Here is a tiny trained network, its code and every weight. The questions are about switching its units off for an input and a class, where a switched-off unit gives its printed mean instead of its output.

import numpy as np


def w(rows, s, z=0):
    codes = np.array(rows[::2]) - 128.0
    scale = np.full(codes.shape[1], s)
    scale[-1] = z or s
    return codes * scale


def norm(h):
    return h / np.sqrt((h * h).mean(-1, keepdims=True) + 1e-5)


def f(y):
    return y / 2 * (1 + np.tanh(0.7978845608 * (y + 0.044715 * y**3)))


def log_softmax(a):
    a = a - a.max(-1, keepdims=True)
    return a - np.log(np.exp(a).sum(-1, keepdims=True))


def net(x, mask):
    res = np.array(x, float).reshape(1, 5) / 4 @ E
    u = 0
    for l in range(2):
        y = f(norm(res) @ A[l][:, :-1].T + A[l][:, -1])
        res = res + np.where(mask[u : u + 6], y, B[l][:, -1]) @ B[l][:, :-1]
        u += 6
    return log_softmax(norm(res)[-1] @ U[:, :-1].T + U[:, -1])


A, B = {}, {}
E = w([
[171,111,125,135],'x0',
[142,105,206,71],'x1',
[189,158,34,73],'x2',
[180,76,144,153],'x3',
[165,254,151,181],'x4',
],0.0042)
A[0] = w([
[65,148,138,116,51],'L0N1',
[172,69,157,77,44],'L0N2',
[120,71,126,179,52],'L0N3',
[142,101,2,126,2],'L0N4',
[50,149,145,120,27],'L0N5',
[159,179,149,119,135],'L0N6',
],0.0092,0.0049)
B[0] = w([
[113,164,155,82,95],'L0N1',
[156,99,161,25,179],'L0N2',
[119,121,72,158,143],'L0N3',
[73,104,1,52,248],'L0N4',
[27,173,119,85,104],'L0N5',
[148,133,82,201,214],'L0N6',
],0.007,0.0015)
A[1] = w([
[74,176,76,174,122],'L1N1',
[202,242,70,125,4],'L1N2',
[95,113,53,96,37],'L1N3',
[2,165,172,99,8],'L1N4',
[114,62,81,182,62],'L1N5',
[79,95,178,121,106],'L1N6',
],0.0096,0.0047)
B[1] = w([
[174,95,163,62,252],'L1N1',
[192,254,91,95,245],'L1N2',
[107,153,81,177,183],'L1N3',
[16,223,197,84,189],'L1N4',
[25,140,153,160,165],'L1N5',
[178,168,97,115,187],'L1N6',
],0.0083,0.0026)
U = w([
[192,226,86,124,219],'0',
[84,109,3,92,125],'1',
[47,191,190,75,181],'2',
[50,68,125,202,2],'3',
[163,136,195,235,43],'4',
[175,59,165,39,171],'5',
],0.019,0.0035)

Each question gives the input, the list of numbers given to net, and the class t.
The units are the neurons (one row each of A and B). Each row of codes is followed by its name. A weight is (code - 128) times the scale printed after its matrix; where a second scale follows, it is the last column's (A, B and U).
mask holds one flag per neuron, layer by layer. A switched-off neuron (its flag False) gives its mean, the last column of its row in B, instead of its output. The means were averaged over made-up inputs and are rounded, as every weight is.
A unit's drop is (log p(t) with every unit on - log p(t) with that unit switched off) / (log p(t) with every unit on - log p(t) with every unit switched off).
The circuit of an input: a set's keep is (log p(t) with only the set's units on - log p(t) with every unit switched off) / (log p(t) with every unit on - log p(t) with every unit switched off). Starting from all 12 units, units are removed one at a time, each time the one whose removal leaves the highest keep (on an exact tie, the one counted first), for as long as the keep stays at least 0.8.
circuit, biggest first: the units of the circuit, biggest drop first
most important unit: the unit with the biggest drop
top k neurons: the k neurons with the biggest drops, biggest first
top k neurons in layer l: the k neurons of layer l with the biggest drops, biggest first
drop when u is switched off: that unit's drop, to one decimal
input [3,1,1,4,1], class 5: top 2 neurons => [L0N2, L1N2]
input [2,-6,-4,2,-2], class 3: most important unit => L1N5
input [-8,5,3,-6,-7], class 2: circuit, biggest first => [L1N4, L0N4]
input [-7,-4,-3,0,-8], class 3: top 2 neurons in layer 1 => [L1N2, L1N5]
input [-8,-8,-2,3,1], class 3: top 4 neurons => [L1N2, L1N5, L1N6, L0N2]
input [4,5,1,-6,-2], class 5: circuit, biggest first => [L1N2, L1N4]
input [-1,-2,-2,3,-6], class 3: top 2 neurons in layer 0 => [L0N3, L0N4]
input [-4,1,-2,-1,-7], class 2: top 2 neurons in layer 1 => [L1N4, L1N1]
input [4,5,-1,2,4], class 4: top 2 neurons => [L0N4, L1N2]
input [6,8,-6,1,4], class 4: top 2 neurons in layer 1 => [L1N1, L1N2]
input [-2,-5,-6,7,1], class 3: drop when L1N2 is switched off => 0.4
input [8,-7,2,3,1], class 1: drop when L0N4 is switched off => 1.2
input [4,8,-5,2,6], class 4: drop when L1N2 is switched off => 0.1
input [4,-6,1,-2,1], class 1: drop when L0N4 is switched off => 2.1
input [0,-8,1,4,1], class 1: most important unit => L0N4
